Here is a tiny trained network, its code and every weight. The questions are about switching its units off for an input and a class, where a switched-off unit gives its printed mean instead of its output.

import numpy as np


def w(rows, s, z=0):
    codes = np.array(rows[::2]) - 128.0
    scale = np.full(codes.shape[1], s)
    scale[-1] = z or s
    return codes * scale


def f(y):
    return y / 2 * (1 + np.tanh(0.7978845608 * (y + 0.044715 * y**3)))


def log_softmax(a):
    a = a - a.max(-1, keepdims=True)
    return a - np.log(np.exp(a).sum(-1, keepdims=True))


def net(x, mask):
    res = np.array(x, float).reshape(1, 7) / 4 @ E
    y = f(res @ A[0][:, :-1].T + A[0][:, -1])
    res = res + np.where(mask, y, B[0][:, -1]) @ B[0][:, :-1]
    return log_softmax(res[-1] @ U[:, :-1].T + U[:, -1])


A, B = {}, {}
E = w([
[158,98,153,127,86,104,1,210,97,177,190,150],'x0',
[108,57,182,103,154,159,27,49,204,95,98,233],'x1',
[110,171,134,96,156,85,32,60,160,118,167,57],'x2',
[114,103,155,110,97,67,112,114,100,98,120,150],'x3',
[121,97,146,107,90,76,108,113,96,108,115,147],'x4',
[76,140,182,88,48,117,165,92,154,228,168,139],'x5',
[104,101,124,94,159,81,202,162,220,99,192,138],'x6',
],0.0078)
A[0] = w([
[191,218,150,132,77,111,170,139,72,96,159,60,3],'neuron 1',
[174,102,89,122,153,132,106,180,110,29,96,108,191],'neuron 2',
[179,126,107,126,44,168,170,173,128,81,89,164,37],'neuron 3',
[99,185,125,110,143,94,71,85,147,93,158,33,53],'neuron 4',
[118,120,98,101,146,48,180,174,234,85,217,155,81],'neuron 5',
[165,116,106,131,122,54,162,172,133,154,105,36,7],'neuron 6',
[85,117,75,179,122,135,202,1,125,83,116,99,32],'neuron 7',
[93,153,179,82,87,108,149,113,110,220,151,159,146],'neuron 8',
],0.0086,0.004)
B[0] = w([
[110,106,241,119,254,126,19,117,205,128,90,89,221],'neuron 1',
[117,147,36,97,96,120,190,58,51,125,106,134,247],'neuron 2',
[91,82,162,101,67,176,188,177,195,79,137,104,184],'neuron 3',
[58,40,167,236,115,190,224,206,39,183,213,177,221],'neuron 4',
[149,167,155,114,71,108,65,123,144,106,129,39,254],'neuron 5',
[95,120,144,87,217,155,129,79,180,150,36,221,196],'neuron 6',
[242,96,26,168,124,80,73,234,127,198,99,167,223],'neuron 7',
[210,178,118,72,128,169,165,98,100,214,170,170,245],'neuron 8',
],0.0085,0.0065)
U = w([
[2,13,159,190,93,167,246,204,111,136,158,175,109],'0',
[201,119,82,128,127,89,74,222,99,151,125,172,3],'1',
[78,85,176,76,232,156,89,55,195,98,71,202,29],'2',
[118,183,66,71,139,136,184,49,55,138,145,115,229],'3',
[146,172,114,133,75,131,92,98,94,132,92,39,232],'4',
[161,153,129,148,152,120,160,110,89,105,137,148,189],'5',
],0.0085,0.0025)

Each question gives the input, the list of numbers given to net, and the class t.
The units are the neurons (one row each of A and B). Each row of codes is followed by its name. A weight is (code - 128) times the scale printed after its matrix; where a second scale follows, it is the last column's (A, B and U).
mask holds one flag per neuron, in row order. A switched-off neuron (its flag False) gives its mean, the last column of its row in B, instead of its output. The means were averaged over made-up inputs and are rounded, as every weight is.
A unit's drop is (log p(t) with every unit on - log p(t) with that unit switched off) / (log p(t) with every unit on - log p(t) with every unit switched off).
The circuit of an input: a set's keep is (log p(t) with only the set's units on - log p(t) with every unit switched off) / (log p(t) with every unit on - log p(t) with every unit switched off). Starting from all 8 units, units are removed one at a time, each time the one whose removal leaves the highest keep (on an exact tie, the one counted first), for as long as the keep stays at least 0.8.
circuit, biggest first: the units of the circuit, biggest drop first
unit that matters most: the unit with the biggest drop
top k neurons: the k neurons with the biggest drops, biggest first
drop when u is switched off: that unit's drop, to one decimal
input [1,2,0,-1,3,7,-5], class 3: top 4 neurons : neuron 8; neuron 7; neuron 1; neuron 5
input [7,5,3,-6,-6,8,-8], class 3: unit that matters most : neuron 8
input [-4,1,-1,-8,-3,-4,1], class 1: top 2 neurons : neuron 7; neuron 8
input [-2,4,3,-1,-1,7,0], class 3: top 3 neurons : neuron 8; neuron 1; neuron 6
input [-2,5,3,8,-3,-5,7], class 4: circuit, biggest first : neuron 5; neuron 6
input [-4,6,-5,6,-1,7,-4], class 3: top 3 neurons : neuron 8; neuron 1; neuron 4
input [4,6,0,7,-5,-7,2], class 3: circuit, biggest first : neuron 2; neuron 1
input [-7,-7,-5,5,6,-3,-2], class 1: top 2 neurons : neuron 7; neuron 4
input [-2,-6,-3,-4,-6,-3,-1], class 2: top 3 neurons : neuron 1; neuron 6; neuron 4
input [0,-6,-6,3,-2,-7,3], class 3: top 2 neurons : neuron 2; neuron 4
input [-3,-4,0,5,2,1,-3], class 2: top 4 neurons : neuron 1; neuron 5; neuron 2; neuron 4
input [5,2,5,-6,1,-4,-1], class 0: circuit, biggest first : neuron 4; neuron 5; neuron 7
input [-2,1,5,5,5,-6,6], class 3: top 4 neurons : neuron 2; neuron 1; neuron 5; neuron 3
input [1,-8,3,-7,1,-8,0], class 2: top 2 neurons : neuron 1; neuron 6
input [-3,6,6,7,-4,-8,1], class 3: circuit, biggest first : neuron 2
input [-8,2,-7,-1,-3,-8,-8], class 1: top 2 neurons : neuron 7; neuron 4
input [-4,4,-1,2,6,8,2], class 3: top 2 neurons : neuron 8; neuron 1
input [1,-6,7,7,-4,6,3], class 0: top 2 neurons : neuron 4; neuron 2
input [-3,-1,2,4,5,-5,8], class 4: top 2 neurons : neuron 5; neuron 8
input [6,5,-7,-6,6,-1,0], class 0: unit that matters most : neuron 7
input [-4,2,-6,0,0,-2,-6], class 0: drop when neuron 8 is switched off : 0.6
input [-8,-3,2,-8,8,-7,4], class 1: drop when neuron 5 is switched off : 0.0
input [4,2,-6,-6,-4,-5,2], class 0: drop when neuron 8 is switched off : 0.5
input [-5,2,8,8,0,7,-2], class 0: drop when neuron 4 is switched off : 1.1
